Here is a tiny trained network, its code and every weight. The questions are about switching its units off for an input and a target symbol, where a switched-off unit gives its printed mean instead of its output.

import numpy as np


def w(rows, s, z=0):
    codes = np.array(rows[::2]) - 128.0
    scale = np.full(codes.shape[1], s)
    scale[-1] = z or s
    return codes * scale


def norm(h):
    return h / np.sqrt((h * h).mean(-1, keepdims=True) + 1e-5)


def f(y):
    return y / 2 * (1 + np.tanh(0.7978845608 * (y + 0.044715 * y**3)))


def softmax(a):
    e = np.exp(a - a.max(-1, keepdims=True))
    return e / e.sum(-1, keepdims=True)


def log_softmax(a):
    a = a - a.max(-1, keepdims=True)
    return a - np.log(np.exp(a).sum(-1, keepdims=True))


def net(x, mask):
    ids = ['Ψαεηθλτφ'.index(c) for c in x.split()]
    T = len(ids)
    res = E[ids] + P[:T]
    u = 0
    for l in range(2):
        r = norm(res)
        for j in range(3):
            rows = slice(3 * j, 3 * j + 3)
            q, k, v = (r @ M[l][rows].T for M in (Q, K, V))
            z = softmax(np.where(np.tri(T) > 0, q @ k.T / 3**0.5, -1e9)) @ v
            o = O[l][rows]
            res = res + np.where(mask[u + j], z, o[:, -1]) @ o[:, :-1]
        u += 3
        y = f(norm(res) @ A[l][:, :-1].T + A[l][:, -1])
        res = res + np.where(mask[u : u + 4], y, B[l][:, -1]) @ B[l][:, :-1]
        u += 4
    return log_softmax(norm(res)[-1] @ U[:, :-1].T + U[:, -1])


Q, K, V, O, A, B = {}, {}, {}, {}, {}, {}
E = w([
[113,26,121],'Ψ',
[139,148,120],'α',
[48,54,117],'ε',
[86,15,129],'η',
[229,52,170],'θ',
[96,91,220],'λ',
[220,93,8],'τ',
[85,166,168],'φ',
],0.013)
P = w([
[213,222,151],'0',
[139,90,160],'1',
[157,113,160],'2',
[236,155,103],'3',
[254,141,75],'4',
[202,25,66],'5',
],0.0023)
Q[0] = w([
[178,122,172],'0.h0',
[104,122,209],'0.h0',
[149,118,69],'0.h0',
[82,250,126],'0.h1',
[164,145,99],'0.h1',
[132,128,121],'0.h1',
[125,105,45],'0.h2',
[56,98,42],'0.h2',
[129,114,133],'0.h2',
],0.017)
K[0] = w([
[44,100,160],'0.h0',
[113,201,232],'0.h0',
[161,65,91],'0.h0',
[8,234,111],'0.h1',
[164,56,187],'0.h1',
[132,121,147],'0.h1',
[62,149,108],'0.h2',
[75,148,5],'0.h2',
[178,177,193],'0.h2',
],0.011)
V[0] = w([
[65,137,162],'0.h0',
[174,132,222],'0.h0',
[165,41,66],'0.h0',
[134,79,255],'0.h1',
[61,116,152],'0.h1',
[87,154,61],'0.h1',
[70,145,168],'0.h2',
[185,67,101],'0.h2',
[145,122,95],'0.h2',
],0.013)
O[0] = w([
[68,203,109,153],'0.h0',
[156,217,192,134],'0.h0',
[105,58,156,247],'0.h0',
[93,173,254,254],'0.h1',
[60,164,86,164],'0.h1',
[120,116,25,64],'0.h1',
[98,212,120,142],'0.h2',
[188,56,182,203],'0.h2',
[151,85,111,121],'0.h2',
],0.0099,0.0057)
A[0] = w([
[30,65,254,213],'0.n0',
[245,182,246,190],'0.n1',
[147,50,186,175],'0.n2',
[214,96,142,245],'0.n3',
],0.0093,0.0011)
B[0] = w([
[32,153,168,248],'0.n0',
[254,93,165,159],'0.n1',
[8,188,101,189],'0.n2',
[71,61,201,146],'0.n3',
],0.0081,0.013)
Q[1] = w([
[61,110,145],'1.h0',
[175,138,139],'1.h0',
[162,118,60],'1.h0',
[134,120,236],'1.h1',
[2,117,64],'1.h1',
[10,154,174],'1.h1',
[200,143,127],'1.h2',
[212,163,28],'1.h2',
[129,194,163],'1.h2',
],0.013)
K[1] = w([
[62,134,137],'1.h0',
[157,126,144],'1.h0',
[155,87,33],'1.h0',
[194,153,239],'1.h1',
[10,147,175],'1.h1',
[10,143,185],'1.h1',
[175,119,85],'1.h2',
[16,90,66],'1.h2',
[154,56,163],'1.h2',
],0.012)
V[1] = w([
[185,23,130],'1.h0',
[128,42,90],'1.h0',
[159,151,164],'1.h0',
[72,254,79],'1.h1',
[94,103,80],'1.h1',
[221,175,252],'1.h1',
[150,184,175],'1.h2',
[142,13,188],'1.h2',
[206,207,241],'1.h2',
],0.0083)
O[1] = w([
[94,176,193,46],'1.h0',
[104,197,137,81],'1.h0',
[131,94,161,126],'1.h0',
[166,100,56,126],'1.h1',
[153,171,109,111],'1.h1',
[61,7,179,165],'1.h1',
[166,175,152,194],'1.h2',
[165,2,146,189],'1.h2',
[195,163,192,252],'1.h2',
],0.0099,0.0038)
A[1] = w([
[201,12,129,132],'1.n0',
[85,143,89,194],'1.n1',
[111,7,203,193],'1.n2',
[133,215,182,251],'1.n3',
],0.011,0.0027)
B[1] = w([
[253,127,71,157],'1.n0',
[157,77,91,144],'1.n1',
[155,167,50,250],'1.n2',
[221,156,85,172],'1.n3',
],0.012)
U = w([
[154,72,204,102],'Ψ',
[140,117,141,172],'α',
[53,165,44,106],'ε',
[6,107,132,180],'η',
[121,133,122,2],'θ',
[147,201,196,133],'λ',
[183,54,71,133],'τ',
[152,249,104,177],'φ',
],0.014,0.0056)

Each question gives the input, a string of symbols that net reads in full, and the target symbol t.
The units are the heads (3 rows each of Q, K, V and O) and the neurons (one row each of A and B). Each row of codes is followed by its name. A weight is (code - 128) times the scale printed after its matrix; where a second scale follows, it is the last column's (O, A, B and U).
mask holds one flag per unit, layer by layer, with each layer's heads first. A switched-off unit (its flag False) gives its mean, the last column of its rows in O or B, instead of its output. The means were averaged over made-up inputs and are rounded, as every weight is.
A unit's drop is (log p(t) with every unit on - log p(t) with that unit switched off) / (log p(t) with every unit on - log p(t) with every unit switched off).
The circuit of an input: a set's keep is (log p(t) with only the set's units on - log p(t) with every unit switched off) / (log p(t) with every unit on - log p(t) with every unit switched off). Starting from the 12 units with the biggest drops (on a tie, the unit counted first), units are removed one at a time, each time the one whose removal leaves the highest keep (on an exact tie, the one counted first), for as long as the keep stays at least 0.8.
units of the circuit, in order: the units of the circuit, biggest drop first
k most important neurons: the k neurons with the biggest drops, biggest first
top k neurons in layer l: the k neurons of layer l with the biggest drops, biggest first
drop when u is switched off: that unit's drop, to one decimal
input λ α φ Ψ, target φ: units of the circuit, in order => 0.h2, 0.h0
input η η λ φ η, target φ: units of the circuit, in order => 0.h0, 1.h2
input η η λ Ψ, target λ: most important neuron => 0.n1
input τ φ ε, target φ: units of the circuit, in order => 0.n0, 1.h0, 1.h1, 0.h1
input θ ε τ, target Ψ: units of the circuit, in order => 0.h1, 1.h1
input τ λ λ ε Ψ, target λ: 3 most important neurons => 0.n2, 0.n1, 0.n0
input η η τ Ψ, target τ: 2 most important neurons => 1.n0, 1.n2
input η τ Ψ, target τ: 3 most important neurons => 1.n0, 1.n2, 0.n0
input η α Ψ ε λ ε, target λ: units of the circuit, in order => 0.h0, 1.h2
input η η τ η λ, target τ: units of the circuit, in order => 0.h1, 1.n2
input η τ α φ Ψ Ψ, target φ: 3 most important neurons => 0.n0, 1.n3, 1.n2
input Ψ ε η η α, target η: units of the circuit, in order => 0.h0, 0.n2
input η η λ τ λ ε, target τ: units of the circuit, in order => 0.h2, 1.n2
input τ ε α, target ε: units of the circuit, in order => 0.h1
input α η Ψ ε α, target ε: 2 most important neurons => 1.n2, 0.n3
input η η τ η ε, target τ: 2 most important neurons => 1.n0, 0.n0
input ε Ψ φ ε, target φ: 2 most important neurons => 0.n2, 1.n3
input λ η τ τ ε α, target τ: 2 most important neurons => 1.n2, 1.n0
input φ Ψ ε η η α, target η: 2 most important neurons => 1.n2, 1.n0
input ε φ η, target φ: units of the circuit, in order => 0.h0
input Ψ η η Ψ, target η: top 2 neurons in layer 0 => 0.n2, 0.n0
input ε α ε, target ε: drop when 0.h1 is switched off => 0.3
input η θ λ φ α, target Ψ: drop when 1.h1 is switched off => 0.3
input ε φ τ λ, target φ: drop when 0.h2 is switched off => 0.6
input η ε Ψ η, target η: drop when 1.n2 is switched off => 0.0
